B:
1: [-206,21,141,-130,-149,-188,-94,-139,-99,17,77,-170,-107,-154,-157,152,103,-28,37,-73,-8,-75,-34,-91]
2: [62,-83,12,13,38,107,-76,-43,-119,74,-34,110,186,12,74,-178,-151,153,-95,16,157,-14,18,61]
3: [84,-247,-111,-3,12,273,-26,-7,81,56,18,275,185,124,160,-354,-78,74,-175,-53,231,53,66,148]
4: [-313,148,129,-95,-212,-246,-16,-181,-30,-44,-45,-267,-297,-129,-219,266,186,-3,79,-16,-176,-13,-122,9]
5: [-18,-44,135,8,-103,-51,-6,-223,-106,53,-161,-37,99,-23,10,-105,-141,71,-92,17,6,-56,-3,183]
6: [76,-200,-93,36,-3,269,18,-47,88,46,-83,247,161,150,163,-359,-83,103,-171,-20,168,74,32,233]
7: [-221,64,3,-25,-73,66,31,-54,54,8,-71,-34,-158,32,-63,14,235,113,81,-49,-91,93,-105,73]
8: [-132,-91,13,-193,-113,-156,-202,-19,-71,-25,286,-61,-82,-169,-136,129,21,-92,-61,-74,186,-93,38,-234]
9: [-74,-93,-119,-94,78,180,-142,153,-13,33,214,143,25,-2,14,-82,130,113,5,-79,218,54,-6,-164]
10: [-181,-87,-149,-129,-55,106,-89,103,132,-41,219,90,-172,9,-54,2,236,-7,-6,-98,140,91,-29,-113]
11: [-88,122,-93,20,168,181,-104,157,-135,41,25,68,13,8,3,12,103,314,90,38,75,102,-116,-119]
12: [53,-179,167,-106,-76,-107,-162,-161,-214,93,99,-7,238,-143,-6,-100,-224,-26,-132,-56,214,-183,112,-62]
13: [-81,-170,-34,-189,-41,-14,-209,58,-50,19,333,59,26,-119,-57,-3,37,-58,-56,-118,273,-72,64,-247]
14: [-69,40,177,33,-141,-108,35,-280,-115,48,-246,-114,32,-35,-27,-33,-111,92,-58,40,-99,-47,-47,232]
15: [-123,226,-185,1,199,110,-192,252,-181,-32,114,15,-115,-59,-65,202,83,348,101,118,100,116,-160,-269]
16: [-151,108,-65,-6,86,137,-64,93,-64,29,11,25,-67,8,-28,32,174,243,102,-3,15,106,-120,-69]
17: [-162,531,-178,174,183,31,-72,152,-229,-104,-244,-129,-298,2,-101,355,13,544,133,339,-190,216,-336,-36]
18: [-145,-5,41,-136,-122,-168,-156,-69,-93,-28,150,-108,-109,-144,-135,152,2,-24,-41,-14,88,-70,-12,-143]
19: [33,-12,128,-31,14,-78,-150,-102,-276,77,-3,-44,190,-128,-13,-12,-210,131,-67,34,128,-119,16,-58]
20: [-307,141,91,-139,-204,-282,-95,-130,-58,-70,70,-261,-316,-176,-244,330,161,-38,62,-6,-100,-36,-97,-113]
21: [-120,194,-145,21,114,76,-121,147,-123,-38,22,1,-134,-24,-52,151,58,293,59,118,38,112,-149,-132]
22: [-84,318,61,207,5,15,98,-176,-155,7,-487,-118,-67,71,-2,42,-101,397,32,229,-262,115,-224,325]
23: [-199,-55,59,-192,-106,-141,-167,-30,-69,11,258,-99,-105,-168,-152,145,138,-67,31,-118,116,-75,12,-231]
24: [-12,-115,183,-65,-157,-144,-64,-248,-129,62,-41,-71,124,-102,-26,-77,-173,-38,-126,-35,73,-137,60,95]
25: [-223,83,113,-58,-166,-130,5,-176,-17,-8,-93,-158,-173,-59,-129,115,118,38,36,-19,-126,1,-89,83]
26: [105,-288,-93,-24,7,268,-41,-13,70,65,50,286,227,113,166,-380,-98,42,-192,-76,270,25,96,136]
27: [-108,27,-193,9,-31,152,-11,57,123,-74,-23,108,-182,97,-1,-32,93,136,-61,56,38,157,-100,89]
28: [46,-46,101,-37,31,-38,-151,-78,-251,81,27,-4,210,-116,9,-54,-206,129,-75,20,165,-116,31,-66]
29: [-32,64,-214,-18,120,133,-180,198,-81,-45,144,115,-56,-10,-3,50,-9,225,-36,97,190,94,-77,-175]
30: [57,271,-31,168,222,97,-103,53,-344,47,-232,-2,133,-15,47,43,-229,492,19,245,6,62,-159,12]
31: [77,274,-79,201,243,164,-72,76,-303,38,-268,45,123,36,80,-4,-219,525,6,261,1,102,-170,61]
32: [64,-129,-97,46,33,257,0,-11,39,43,-92,228,142,131,142,-295,-83,160,-136,15,147,81,4,185]
33: [-166,112,-83,-63,43,27,-134,112,-85,-24,115,-26,-137,-61,-92,146,135,173,73,17,62,64,-103,-182]
34: [-159,53,-98,-38,14,113,-55,70,13,-12,45,40,-120,20,-38,27,165,157,40,-6,37,103,-96,-41]
35: [-180,-219,80,-272,-199,-180,-182,-84,5,10,363,-67,-67,-188,-146,73,116,-237,-54,-203,208,-135,103,-236]
36: [-174,25,-87,-40,-3,128,-36,52,58,-3,39,52,-123,39,-35,-12,211,130,52,-42,22,111,-87,-6]
37: [-176,-433,114,-345,-276,-99,-133,-129,157,54,439,34,0,-132,-102,-122,220,-400,-87,-365,278,-160,198,-168]
38: [-84,-238,-128,-98,-80,220,-13,24,209,11,143,209,-25,104,56,-232,168,-45,-90,-146,181,90,38,64]
39: [-131,341,-102,90,134,41,-87,108,-197,-42,-126,-78,-161,-26,-71,220,24,405,100,202,-81,127,-225,-70]
40: [-29,28,71,66,-66,27,35,-182,-69,33,-237,-7,50,40,31,-111,-100,156,-72,60,-52,16,-59,242]
41: [-130,143,-174,-30,126,106,-155,199,-91,-36,126,35,-138,-30,-59,134,121,250,64,66,97,109,-131,-199]
42: [-20,-259,267,-167,-252,-222,-93,-324,-107,85,81,-87,174,-160,-55,-106,-166,-208,-162,-142,141,-234,154,46]
43: [-161,-83,-190,-64,-5,242,-17,113,184,-20,112,168,-138,107,13,-107,268,72,9,-91,103,163,-54,4]
44: [-161,-42,82,-145,-72,-80,-127,-40,-91,37,162,-68,-35,-127,-108,71,107,-5,37,-101,91,-60,1,-153]
45: [62,354,-65,239,282,164,-59,85,-353,41,-340,14,119,41,73,38,-220,604,49,302,-55,123,-213,73]
46: [-53,31,-145,-27,140,175,-146,177,-84,14,128,118,14,-2,15,-12,61,231,17,22,173,80,-64,-158]
47: [-286,-70,129,-228,-310,-291,-91,-204,51,-45,183,-210,-258,-172,-221,207,156,-233,-18,-131,-6,-97,9,-90]
48: [-69,25,-127,-62,84,88,-176,144,-97,-13,167,65,-36,-50,-30,53,31,171,-8,27,177,48,-58,-185]
49: [95,42,-62,81,184,189,-123,77,-221,70,-66,134,212,15,101,-127,-181,336,-52,112,161,36,-43,-13]
50: [-222,17,45,-60,-101,18,16,-86,41,15,-27,-56,-133,-3,-81,12,217,54,63,-81,-64,52,-78,63]
51: [-67,173,155,96,-77,-102,30,-235,-184,31,-329,-149,0,-30,-37,45,-141,218,-23,136,-161,-13,-114,227]
52: [66,-63,-5,21,65,121,-85,-25,-140,69,-39,116,196,9,81,-171,-159,180,-99,39,158,-12,3,44]
53: [68,33,45,37,84,34,-126,-38,-265,72,-65,24,202,-60,41,-60,-217,241,-61,81,124,-48,-24,-16]
54: [-163,527,-182,161,285,125,-102,253,-273,-48,-175,-83,-209,-4,-78,318,93,611,212,288,-137,220,-330,-146]
55: [-156,-88,-121,-49,-38,222,23,37,179,6,36,143,-104,118,24,-155,243,65,0,-97,61,141,-46,87]
56: [119,185,-122,156,291,225,-130,150,-309,53,-149,127,204,29,109,-65,-231,504,-19,224,116,88,-120,-24]
57: [125,53,-57,80,221,176,-153,100,-283,77,-40,128,257,-13,100,-111,-227,364,-49,125,194,16,-39,-64]
58: [-222,124,42,-1,-139,-57,43,-145,25,-31,-158,-125,-221,3,-98,98,141,98,45,24,-160,68,-131,144]
59: [-32,17,171,25,-101,-92,-9,-238,-157,61,-189,-93,87,-55,-20,-46,-149,106,-62,36,-37,-68,-24,170]
60: [83,-31,-34,49,79,141,-81,-5,-137,50,-68,126,181,27,90,-159,-180,228,-105,73,146,15,-19,64]
61: [13,-134,186,-81,-113,-135,-110,-213,-181,79,17,-58,179,-129,-21,-72,-194,-24,-112,-43,125,-162,80,18]
62: [-255,22,58,-128,-176,-139,-55,-112,21,-29,78,-139,-223,-95,-159,150,177,-47,31,-69,-40,-5,-55,-41]
63: [108,180,-101,153,274,205,-130,138,-310,59,-140,113,204,22,103,-56,-219,488,-11,206,112,82,-115,-25]
64: [-213,-53,149,-166,-219,-216,-82,-180,-34,0,109,-165,-125,-151,-157,121,101,-120,-6,-107,16,-94,11,-59]
65: [-183,140,-9,-47,46,5,-109,61,-133,16,53,-67,-99,-78,-100,142,148,201,113,5,5,43,-114,-149]
66: [-192,-122,-172,-101,-124,150,2,35,254,-61,123,125,-222,93,-25,-80,261,-44,-50,-102,77,133,-33,53]
67: [-94,-136,-93,-180,44,69,-231,163,-57,23,375,97,22,-102,-47,3,119,10,-7,-119,296,-22,41,-323]
68: [-62,72,125,78,-104,-30,66,-244,-80,32,-303,-72,14,26,1,-64,-109,155,-54,80,-125,7,-77,288]
69: [-97,-349,-205,-181,-166,185,-52,37,327,-55,288,247,-113,99,32,-228,188,-201,-173,-183,268,76,91,22]
70: [75,-167,-111,44,39,280,1,-3,55,47,-67,254,160,141,155,-328,-84,151,-153,-2,176,84,17,187]

[279,300,46,497,688,46,323,-142,-202,46,-264,-332,-69,-53,-635,454,-55,90,-265,-126,-289,-431,-146,151,-21,-379,-721,41,89,-487,96,-126,-283] => 69
[-71,501,-113,223,115,-29,-59,-166,56,179,-34,-142,-82,-321,-312,-146,89,-104,-341,-241,-186,-84,-58,54,337,-125,-235,-285,280,372,457,-247,-129] => 40
[169,393,-180,5,-337,291,-162,83,793,107,237,335,4,388,114,276,227,-106,229,-7,-116,-385,72,-165,230,547,-207,-251,164,249,62,-442,689] => 14
[347,219,145,283,363,-80,-82,84,240,55,45,-64,-76,284,-441,457,-74,248,27,-68,25,-283,51,83,90,56,-349,-431,-145,-227,6,-174,100] => 27
[-50,266,-319,-74,-342,385,94,-139,337,44,98,229,127,2,231,19,369,-296,102,-13,-289,-274,-66,-86,183,362,-160,251,358,153,31,-183,414] => 47
[171,-314,-96,-218,-231,215,70,11,71,-93,180,264,293,330,315,291,238,-24,484,137,-29,-149,6,23,-126,489,93,407,-30,-431,-449,263,353] => 8
[-3,-169,-193,-157,-203,189,128,-115,-124,-17,76,151,264,-6,279,40,254,-156,245,29,-151,-73,-65,34,-40,281,74,488,161,-217,-191,224,124] => 12
[369,-164,118,-1,68,-19,-112,160,244,-24,184,154,115,523,-42,506,5,236,416,72,132,-211,103,44,-89,375,-52,-122,-237,-415,-320,63,311] => 60
[30,83,31,154,246,-274,-87,-74,-316,156,-31,-190,36,-217,-253,-60,-68,96,-146,-208,2,84,-20,143,91,-170,-5,-122,50,33,263,82,-363] => 34
[54,526,-26,123,-137,-138,-416,60,532,247,217,96,-126,65,-176,-46,22,52,-100,-208,53,-67,122,-46,401,224,-34,-723,108,613,459,-424,250] => 22
[181,127,56,148,180,-104,-100,12,50,87,46,-50,13,93,-245,201,-11,133,13,-101,0,-111,28,81,96,54,-130,-238,-25,-77,70,-46,-8] => 36
[242,279,48,414,534,-35,165,-76,-107,84,-166,-248,-61,-17,-529,353,-60,104,-208,-136,-193,-327,-91,125,33,-265,-532,-100,65,-302,154,-143,-220] => 38
[86,134,-224,-46,-299,276,22,-10,361,79,134,260,148,218,236,183,232,-166,250,2,-182,-297,-10,-97,57,408,-132,207,223,23,-20,-169,428] => 24
[225,-31,-252,49,-117,399,322,-10,144,27,-32,191,228,331,252,433,204,-187,357,70,-337,-513,-99,-99,-222,296,-367,697,239,-435,-182,-81,364] => 37
[99,-232,80,90,336,-285,34,-83,-598,64,-67,-221,165,-158,-182,53,-96,158,10,-121,27,118,-47,233,-119,-189,54,182,-68,-362,-11,362,-466] => 9
[233,-115,52,38,104,-71,-51,58,-19,40,90,40,130,231,-58,289,1,148,236,-16,53,-111,37,87,-58,171,-27,10,-98,-294,-134,107,61] => 52
[24,-96,-142,-164,-217,149,15,-66,35,-12,138,169,208,55,218,55,241,-92,245,16,-70,-48,-14,37,39,340,97,246,102,-117,-178,153,191] => 18
[163,307,-39,171,-13,-61,-182,70,308,210,99,58,-20,160,-125,150,-20,37,34,-151,-40,-204,59,-38,143,150,-168,-291,98,202,288,-291,170] => 7
[32,305,-171,109,-93,68,-49,-46,190,181,51,61,40,-11,-7,23,117,-122,-18,-135,-170,-194,-22,-41,162,128,-166,-21,252,233,279,-233,136] => 5
[192,-302,63,-103,-81,-209,-203,123,-95,90,188,112,218,267,147,161,-44,178,371,-23,175,58,93,75,-109,271,259,42,-154,-203,-129,229,34] => 33
[336,-53,90,142,217,-30,5,94,67,27,47,15,86,341,-163,458,-30,183,230,2,5,-254,26,73,-99,148,-211,-26,-130,-416,-153,22,103] => 10
[180,-435,172,-118,115,-275,-142,61,-335,-21,154,7,222,151,2,156,-43,267,326,0,234,183,76,205,-124,169,318,24,-272,-412,-295,463,-156] => 57
[320,-317,182,-132,-32,-177,-284,197,148,-15,288,192,170,488,48,363,-25,316,488,68,306,18,171,92,-62,438,248,-239,-342,-337,-353,235,240] => 21
[108,236,-171,-14,-295,174,-130,48,480,127,192,255,74,239,155,147,182,-91,211,-35,-91,-256,47,-105,152,424,-86,-72,173,198,93,-253,449] => 59
[342,183,139,369,497,-124,30,40,-9,100,-78,-184,-58,187,-498,447,-148,229,-50,-113,-52,-299,-6,116,-16,-138,-428,-232,-89,-333,83,-130,-120] => 70
[-155,-163,-125,-102,-44,-120,33,-196,-541,83,0,-80,237,-380,127,-285,122,-105,-5,-128,-75,225,-84,149,23,-45,242,370,179,-16,83,353,-347] => 28
[162,-315,170,-91,149,-246,-158,23,-253,-45,146,-27,171,105,-101,140,-9,263,225,-1,218,169,65,213,-21,153,256,-114,-256,-346,-268,390,-136] => 41
[-115,448,-222,75,-166,89,-93,-144,204,175,64,39,-4,-236,-41,-192,200,-204,-180,-194,-199,-95,-42,-26,331,103,-112,-142,355,469,396,-262,92] => 25
